Below are the code and all the weights of a small trained network. Each question names an input and a target symbol and asks about switching units off, where a switched-off unit gives its printed mean instead of its output.

import numpy as np


def w(rows, s, z=0):
    codes = np.array(rows[::2]) - 128.0
    scale = np.full(codes.shape[1], s)
    scale[-1] = z or s
    return codes * scale


def f(y):
    return np.maximum(y, 0)


def softmax(a):
    e = np.exp(a - a.max(-1, keepdims=True))
    return e / e.sum(-1, keepdims=True)


def log_softmax(a):
    a = a - a.max(-1, keepdims=True)
    return a - np.log(np.exp(a).sum(-1, keepdims=True))


def net(x, mask):
    ids = ['ΛΨγδζπτ'.index(c) for c in x.split()]
    T = len(ids)
    res = E[ids] + P[:T]
    u = 0
    for l in range(2):
        r = res
        for j in range(2):
            rows = slice(2 * j, 2 * j + 2)
            q, k, v = (r @ M[l][rows].T for M in (Q, K, V))
            z = softmax(np.where(np.tri(T) > 0, q @ k.T / 2**0.5, -1e9)) @ v
            o = O[l][rows]
            res = res + np.where(mask[u + j], z, o[:, -1]) @ o[:, :-1]
        u += 2
        y = f(res @ A[l][:, :-1].T + A[l][:, -1])
        res = res + np.where(mask[u : u + 16], y, B[l][:, -1]) @ B[l][:, :-1]
        u += 16
    return log_softmax(res[-1] @ U[:, :-1].T + U[:, -1])


Q, K, V, O, A, B = {}, {}, {}, {}, {}, {}
E = w([
[166,123,198,191,78,88,106,102],'Λ',
[142,133,94,148,100,79,55,123],'Ψ',
[140,109,152,89,164,242,77,204],'γ',
[154,54,137,2,36,159,64,152],'δ',
[97,125,181,70,198,191,169,110],'ζ',
[209,148,202,141,175,230,96,161],'π',
[59,110,78,116,113,87,41,168],'τ',
],0.014)
P = w([
[146,2,56,174,249,52,112,32],'0',
[127,30,68,177,206,135,124,52],'1',
[118,55,96,164,181,146,113,67],'2',
[118,72,113,153,158,150,110,82],'3',
[115,89,129,145,142,157,109,98],'4',
[114,105,140,134,128,160,109,112],'5',
[124,117,146,116,111,159,110,125],'6',
[138,122,147,85,89,153,106,138],'7',
[145,136,153,73,71,151,108,148],'8',
[141,153,151,77,55,149,111,158],'9',
[125,182,150,122,26,144,115,160],'10',
[143,106,186,188,39,57,198,224],'11',
],0.0079)
Q[0] = w([
[89,55,138,141,35,234,201,102],'L0H1',
[90,86,17,100,143,194,195,248],'L0H1',
[147,76,112,177,79,154,108,167],'L0H2',
[159,217,87,119,188,50,216,76],'L0H2',
],0.013)
K[0] = w([
[144,23,219,89,142,167,175,140],'L0H1',
[15,56,125,67,173,126,106,219],'L0H1',
[143,166,113,158,89,108,139,192],'L0H2',
[122,1,119,171,162,161,75,48],'L0H2',
],0.014)
V[0] = w([
[196,156,199,113,141,149,207,183],'L0H1',
[221,89,150,165,167,167,75,104],'L0H1',
[85,156,55,140,58,175,27,243],'L0H2',
[189,119,147,254,102,53,13,160],'L0H2',
],0.0086)
O[0] = w([
[91,156,45,129,154,80,112,105,79],'L0H1',
[122,107,178,115,147,76,115,162,253],'L0H1',
[165,141,190,78,173,94,102,91,219],'L0H2',
[224,78,87,1,147,116,147,173,176],'L0H2',
],0.0089,0.0067)
A[0] = w([
[139,133,70,51,185,170,141,135,4],'L0N1',
[177,60,158,133,166,138,116,74,184],'L0N2',
[218,143,136,199,162,78,129,50,105],'L0N3',
[130,87,120,173,123,141,128,115,133],'L0N4',
[174,137,133,156,125,75,109,197,210],'L0N5',
[119,135,109,110,86,79,126,158,146],'L0N6',
[73,96,88,131,126,35,57,141,122],'L0N7',
[186,148,85,143,181,141,53,86,93],'L0N8',
[144,145,114,151,202,179,99,88,161],'L0N9',
[149,100,124,140,82,136,84,82,100],'L0N10',
[134,112,168,64,175,141,201,62,78],'L0N11',
[86,245,121,150,68,128,128,157,64],'L0N12',
[116,133,134,139,45,160,111,115,51],'L0N13',
[180,139,121,169,97,105,101,61,155],'L0N14',
[154,105,92,115,142,159,74,118,170],'L0N15',
[216,150,102,148,123,240,101,49,8],'L0N16',
],0.012,0.0022)
B[0] = w([
[152,66,80,107,29,166,129,20,156],'L0N1',
[81,146,81,125,31,62,144,135,254],'L0N2',
[143,37,115,121,223,178,74,149,148],'L0N3',
[129,130,98,95,167,72,126,125,139],'L0N4',
[80,134,182,89,53,113,163,90,206],'L0N5',
[111,129,137,150,154,197,107,103,157],'L0N6',
[166,64,129,158,237,160,112,158,153],'L0N7',
[170,114,197,177,114,78,155,91,159],'L0N8',
[161,100,152,114,71,37,165,127,165],'L0N9',
[86,149,136,88,199,130,190,198,167],'L0N10',
[122,109,103,112,175,117,155,55,175],'L0N11',
[121,128,238,95,5,179,132,172,133],'L0N12',
[95,194,89,119,92,129,139,145,141],'L0N13',
[126,58,171,89,167,123,102,137,139],'L0N14',
[119,104,120,228,135,153,80,104,197],'L0N15',
[151,57,172,196,231,128,64,104,137],'L0N16',
],0.012)
Q[1] = w([
[124,79,184,85,81,34,29,208],'L1H1',
[191,255,88,95,185,119,245,55],'L1H1',
[157,151,57,161,91,162,122,70],'L1H2',
[250,183,34,164,94,95,42,248],'L1H2',
],0.0086)
K[1] = w([
[3,130,190,164,129,183,155,51],'L1H1',
[82,93,101,119,149,68,16,122],'L1H1',
[63,32,127,126,105,75,116,171],'L1H2',
[31,83,69,225,121,79,183,136],'L1H2',
],0.011)
V[1] = w([
[146,161,89,132,200,111,145,83],'L1H1',
[138,177,180,121,50,168,61,163],'L1H1',
[189,127,197,201,109,109,174,104],'L1H2',
[82,88,199,79,168,159,254,114],'L1H2',
],0.014)
O[1] = w([
[191,196,82,56,125,41,93,224,5],'L1H1',
[56,134,2,198,64,63,209,68,50],'L1H1',
[45,146,28,37,160,205,112,198,185],'L1H2',
[103,19,61,227,26,104,104,185,198],'L1H2',
],0.0057,0.013)
A[1] = w([
[146,42,84,176,251,145,105,97,100],'L1N1',
[158,155,67,184,129,62,59,209,142],'L1N2',
[193,176,196,183,154,103,141,128,83],'L1N3',
[145,95,130,153,87,119,143,114,31],'L1N4',
[165,155,85,148,132,150,175,93,2],'L1N5',
[130,163,132,120,102,143,209,116,19],'L1N6',
[95,150,92,114,170,123,156,91,75],'L1N7',
[96,159,101,142,138,107,162,90,8],'L1N8',
[173,81,111,123,196,132,108,116,133],'L1N9',
[157,69,82,165,224,141,146,111,129],'L1N10',
[141,124,108,127,162,111,129,124,94],'L1N11',
[125,135,150,141,186,132,204,164,193],'L1N12',
[132,170,176,76,210,26,137,80,120],'L1N13',
[211,149,137,195,79,159,112,176,107],'L1N14',
[140,140,76,124,119,218,102,157,152],'L1N15',
[107,113,125,143,105,102,134,159,147],'L1N16',
],0.014,0.0045)
B[1] = w([
[186,97,73,109,195,85,70,141,185],'L1N1',
[199,199,131,166,64,204,213,210,140],'L1N2',
[32,127,109,123,107,20,218,227,144],'L1N3',
[105,171,136,121,177,131,118,184,247],'L1N4',
[80,121,113,131,96,77,75,16,131],'L1N5',
[155,81,129,81,184,75,68,83,142],'L1N6',
[138,195,185,141,106,198,38,133,138],'L1N7',
[202,125,132,117,130,114,216,236,144],'L1N8',
[94,209,100,164,91,135,164,93,172],'L1N9',
[65,162,157,128,36,135,193,127,147],'L1N10',
[145,131,128,128,133,135,104,136,128],'L1N11',
[133,116,150,88,48,151,110,129,135],'L1N12',
[237,173,77,123,207,132,235,49,157],'L1N13',
[78,61,50,169,199,65,152,111,148],'L1N14',
[148,187,55,165,98,7,71,139,142],'L1N15',
[161,148,130,126,114,179,102,69,203],'L1N16',
],0.014)
U = w([
[156,41,97,172,165,91,82,100,181],'Λ',
[80,143,199,141,2,100,158,56,254],'Ψ',
[105,195,154,84,202,167,125,152,127],'γ',
[106,134,148,134,140,73,160,135,75],'δ',
[154,116,126,166,103,142,151,155,97],'ζ',
[76,199,147,94,146,95,88,172,57],'π',
[183,119,136,148,86,105,149,58,59],'τ',
],0.0066,0.0032)

Each question gives the input, a string of symbols that net reads in full, and the target symbol t.
The units are the heads (2 rows each of Q, K, V and O) and the neurons (one row each of A and B). Each row of codes is followed by its name. A weight is (code - 128) times the scale printed after its matrix; where a second scale follows, it is the last column's (O, A, B and U).
mask holds one flag per unit, layer by layer, with each layer's heads first. A switched-off unit (its flag False) gives its mean, the last column of its rows in O or B, instead of its output. The means were averaged over made-up inputs and are rounded, as every weight is.
A unit's drop is (log p(t) with every unit on - log p(t) with that unit switched off) / (log p(t) with every unit on - log p(t) with every unit switched off).
The circuit of an input: a set's keep is (log p(t) with only the set's units on - log p(t) with every unit switched off) / (log p(t) with every unit on - log p(t) with every unit switched off). Starting from the 12 units with the biggest drops (on a tie, the unit counted first), units are removed one at a time, each time the one whose removal leaves the highest keep (on an exact tie, the one counted first), for as long as the keep stays at least 0.8.
circuit, biggest first: the units of the circuit, biggest drop first
top k neurons: the k neurons with the biggest drops, biggest first
top k neurons in layer l: the k neurons of layer l with the biggest drops, biggest first
input γ π ζ, target π: circuit, biggest first : [L1H2, L0N8, L1N15]
input δ π Λ τ π Λ γ, target Λ: circuit, biggest first : [L0N5, L0N16, L1N1]
input Ψ γ γ ζ, target γ: top 3 neurons in layer 1 : [L1N1, L1N7, L1N13]
input ζ τ ζ Λ Ψ Ψ, target Ψ: top 2 neurons : [L0N5, L0N2]
input Λ π γ γ τ δ Ψ ζ τ δ π γ, target π: circuit, biggest first : [L0N11, L1H1]
input γ ζ Λ, target ζ: circuit, biggest first : [L1H1, L1N2, L1H2, L0N11]
input ζ Λ ζ δ Λ τ γ γ τ ζ δ Λ, target δ: circuit, biggest first : [L1N4, L1N8, L0N5, L1H1]
input τ τ τ Ψ γ ζ π τ, target π: circuit, biggest first : [L1H1, L0N11]
input ζ γ Ψ Ψ Ψ π δ γ, target δ: top 3 neurons in layer 0 : [L0N2, L0N5, L0N4]
input τ π Λ Λ γ Ψ π δ Ψ π, target Ψ: circuit, biggest first : [L1N1, L1H1]
input τ ζ δ γ δ γ γ π γ, target π: top 2 neurons in layer 1 : [L1N15, L1N16]
input Λ Λ ζ δ π τ Λ Ψ Ψ Λ Λ, target Λ: top 4 neurons : [L0N5, L1N14, L0N15, L0N2]
input ζ δ δ Λ ζ Ψ, target Λ: top 4 neurons in layer 0 : [L0N7, L0N9, L0N12, L0N2]
input δ ζ ζ τ γ, target Λ: circuit, biggest first : [L0N16, L1N1]
input π γ γ Ψ ζ Ψ, target ζ: top 3 neurons : [L1N2, L0N2, L0N11]
input π δ τ γ Ψ Λ, target Λ: top 2 neurons : [L0N3, L0N9]
input Ψ ζ Λ Λ δ γ π γ δ π τ π, target τ: top 2 neurons in layer 0 : [L0N2, L0N11]
input τ τ Ψ Λ ζ τ, target ζ: circuit, biggest first : [L1N2, L1H2]
input γ γ Ψ τ Ψ, target Ψ: circuit, biggest first : [L0N5, L1N1]
input π γ δ ζ Ψ γ Λ, target γ: top 2 neurons in layer 0 : [L0N1, L0N5]
input π γ Λ Ψ π δ γ π Λ γ τ, target Λ: top 3 neurons : [L0N7, L0N2, L1N1]
input γ δ ζ δ ζ, target Ψ: top 4 neurons in layer 0 : [L0N12, L0N15, L0N2, L0N10]
input Λ Λ τ τ Ψ Λ τ ζ π π τ δ, target τ: circuit, biggest first : [L0H2, L0N11, L1N13]
input δ Ψ Λ Ψ ζ π, target ζ: top 2 neurons in layer 0 : [L0N2, L0N11]
input ζ τ ζ π π Ψ Ψ γ τ τ, target Ψ: circuit, biggest first : [L0H2, L0N12, L1N1, L1H1]
input δ γ τ ζ Λ τ δ γ τ τ, target τ: circuit, biggest first : [L0H2, L1N13, L1N4]
input ζ Ψ Λ γ τ δ δ ζ δ Λ ζ Ψ, target ζ: top 4 neurons : [L1N8, L1N4, L0N12, L0N2]
input Ψ δ τ Ψ Λ γ δ Λ Ψ Λ τ ζ, target τ: top 3 neurons in layer 0 : [L0N11, L0N2, L0N15]
